Below are the code and all the weights of a small trained network. Each question names an input and a class and asks about switching units off, where a switched-off unit gives its printed mean instead of its output.

import numpy as np


def w(rows, s, z=0):
    codes = np.array(rows[::2]) - 128.0
    scale = np.full(codes.shape[1], s)
    scale[-1] = z or s
    return codes * scale


def f(y):
    return np.maximum(y, 0)


def log_softmax(a):
    a = a - a.max(-1, keepdims=True)
    return a - np.log(np.exp(a).sum(-1, keepdims=True))


def net(x, mask):
    res = np.array(x, float).reshape(1, 7) / 4 @ E
    y = f(res @ A[0][:, :-1].T + A[0][:, -1])
    res = res + np.where(mask, y, B[0][:, -1]) @ B[0][:, :-1]
    return log_softmax(res[-1] @ U[:, :-1].T + U[:, -1])


A, B = {}, {}
E = w([
[168,216,214,64,188,179,124,43],'x0',
[8,51,106,149,168,170,82,76],'x1',
[145,113,116,160,140,110,124,106],'x2',
[168,165,158,191,72,195,4,147],'x3',
[130,91,159,126,157,137,129,157],'x4',
[138,110,133,151,142,132,137,129],'x5',
[130,139,122,122,106,147,143,122],'x6',
],0.012)
A[0] = w([
[62,100,128,112,136,152,153,43,97],'neuron 0',
[181,197,139,130,193,159,193,133,115],'neuron 1',
[176,154,172,140,174,220,62,110,41],'neuron 2',
[53,147,189,135,157,90,76,47,120],'neuron 3',
[215,212,177,137,136,150,108,90,106],'neuron 4',
[35,132,104,176,157,111,86,185,181],'neuron 5',
[176,137,135,164,94,176,29,140,157],'neuron 6',
[143,81,86,66,167,92,189,95,249],'neuron 7',
[128,160,136,107,121,74,248,105,254],'neuron 8',
[155,190,185,173,120,143,57,163,148],'neuron 9',
[159,97,87,147,67,102,114,221,138],'neuron 10',
[67,133,188,150,177,165,99,11,88],'neuron 11',
[164,124,79,157,87,80,150,214,206],'neuron 12',
[117,172,138,109,208,181,124,58,84],'neuron 13',
[67,103,23,68,177,78,231,151,254],'neuron 14',
[133,148,185,201,76,176,37,154,186],'neuron 15',
[30,44,87,132,95,163,110,110,207],'neuron 16',
[40,85,97,153,94,122,150,135,133],'neuron 17',
[130,99,49,130,150,118,174,110,189],'neuron 18',
[183,117,125,137,141,47,141,139,236],'neuron 19',
[87,136,171,132,216,243,152,46,135],'neuron 20',
[211,222,229,98,164,52,121,135,193],'neuron 21',
[185,146,131,185,53,31,193,255,199],'neuron 22',
[158,173,241,149,94,126,91,79,64],'neuron 23',
[58,166,117,150,82,140,164,112,155],'neuron 24',
],0.0097,0.0048)
B[0] = w([
[141,157,185,107,130,75,151,169,192],'neuron 0',
[159,56,98,127,180,171,118,91,190],'neuron 1',
[177,177,140,180,106,131,178,144,209],'neuron 2',
[112,184,130,114,123,124,120,149,195],'neuron 3',
[150,120,193,93,157,161,213,78,226],'neuron 4',
[154,123,134,181,73,164,140,56,197],'neuron 5',
[166,199,173,169,10,166,162,89,226],'neuron 6',
[107,110,144,44,182,66,139,138,216],'neuron 7',
[98,82,128,46,170,107,93,173,218],'neuron 8',
[195,164,162,197,102,184,193,72,217],'neuron 9',
[137,154,97,139,57,132,109,193,202],'neuron 10',
[128,197,155,101,71,120,49,204,222],'neuron 11',
[118,186,176,116,82,100,100,171,208],'neuron 12',
[86,134,93,80,167,116,73,178,206],'neuron 13',
[131,92,224,73,196,80,225,134,255],'neuron 14',
[180,159,121,203,48,152,124,90,242],'neuron 15',
[92,82,190,254,42,141,166,114,230],'neuron 16',
[125,64,168,178,122,119,212,54,196],'neuron 17',
[112,120,170,121,142,115,152,124,186],'neuron 18',
[179,147,130,34,150,113,121,166,184],'neuron 19',
[104,191,123,48,139,102,106,197,234],'neuron 20',
[199,68,133,57,191,151,172,67,242],'neuron 21',
[98,217,162,58,96,85,62,221,240],'neuron 22',
[179,174,161,131,132,115,186,100,204],'neuron 23',
[132,98,150,129,158,147,121,121,157],'neuron 24',
],0.009,0.016)
U = w([
[78,187,136,82,130,59,109,185,254],'0',
[158,122,191,162,125,108,229,35,199],'1',
[167,255,100,143,50,135,77,155,146],'2',
[103,119,92,238,44,158,115,54,12],'3',
[174,65,35,42,200,139,129,50,81],'4',
],0.0099,0.0023)

Each question gives the input, the list of numbers given to net, and the class t.
The units are the neurons (one row each of A and B). Each row of codes is followed by its name. A weight is (code - 128) times the scale printed after its matrix; where a second scale follows, it is the last column's (A, B and U).
mask holds one flag per neuron, in row order. A switched-off neuron (its flag False) gives its mean, the last column of its row in B, instead of its output. The means were averaged over made-up inputs and are rounded, as every weight is.
A unit's drop is (log p(t) with every unit on - log p(t) with that unit switched off) / (log p(t) with every unit on - log p(t) with every unit switched off).
The circuit of an input: a set's keep is (log p(t) with only the set's units on - log p(t) with every unit switched off) / (log p(t) with every unit on - log p(t) with every unit switched off). Starting from the 12 units with the biggest drops (on a tie, the unit counted first), units are removed one at a time, each time the one whose removal leaves the highest keep (on an exact tie, the one counted first), for as long as the keep stays at least 0.8.
units of the circuit, in order: the units of the circuit, biggest drop first
most important unit: the unit with the biggest drop
k most important neurons: the k neurons with the biggest drops, biggest first
drop of u: that unit's drop, to one decimal
input [1,1,-8,1,4,-5,0], class 2: units of the circuit, in order	neuron 14
input [1,8,-3,-6,6,-7,-7], class 0: 3 most important neurons	neuron 20; neuron 11; neuron 9
input [3,0,6,7,-6,-4,-1], class 1: 3 most important neurons	neuron 4; neuron 22; neuron 9
input [-6,0,6,3,1,0,-1], class 2: 2 most important neurons	neuron 22; neuron 12
input [0,-2,-7,1,3,-8,-4], class 2: 2 most important neurons	neuron 14; neuron 17
input [5,0,5,8,-7,-2,-8], class 1: 4 most important neurons	neuron 4; neuron 22; neuron 21; neuron 9
input [3,1,1,1,-7,-7,-1], class 2: 2 most important neurons	neuron 14; neuron 17
input [0,8,-5,2,6,-5,-6], class 3: 2 most important neurons	neuron 16; neuron 22
input [-4,1,4,2,-8,-5,-7], class 3: 2 most important neurons	neuron 20; neuron 11
input [0,8,-8,6,-7,-1,-7], class 3: 2 most important neurons	neuron 16; neuron 22
input [0,3,-2,8,-6,6,-5], class 3: drop of neuron 10	0.0
input [-7,1,6,7,6,-2,8], class 3: drop of neuron 20	0.1
input [-7,1,-2,3,7,0,-8], class 3: drop of neuron 5	0.1
input [5,-7,-6,0,0,7,-2], class 4: most important unit	neuron 21
input [-3,-2,1,1,-7,2,-2], class 2: 2 most important neurons	neuron 14; neuron 7
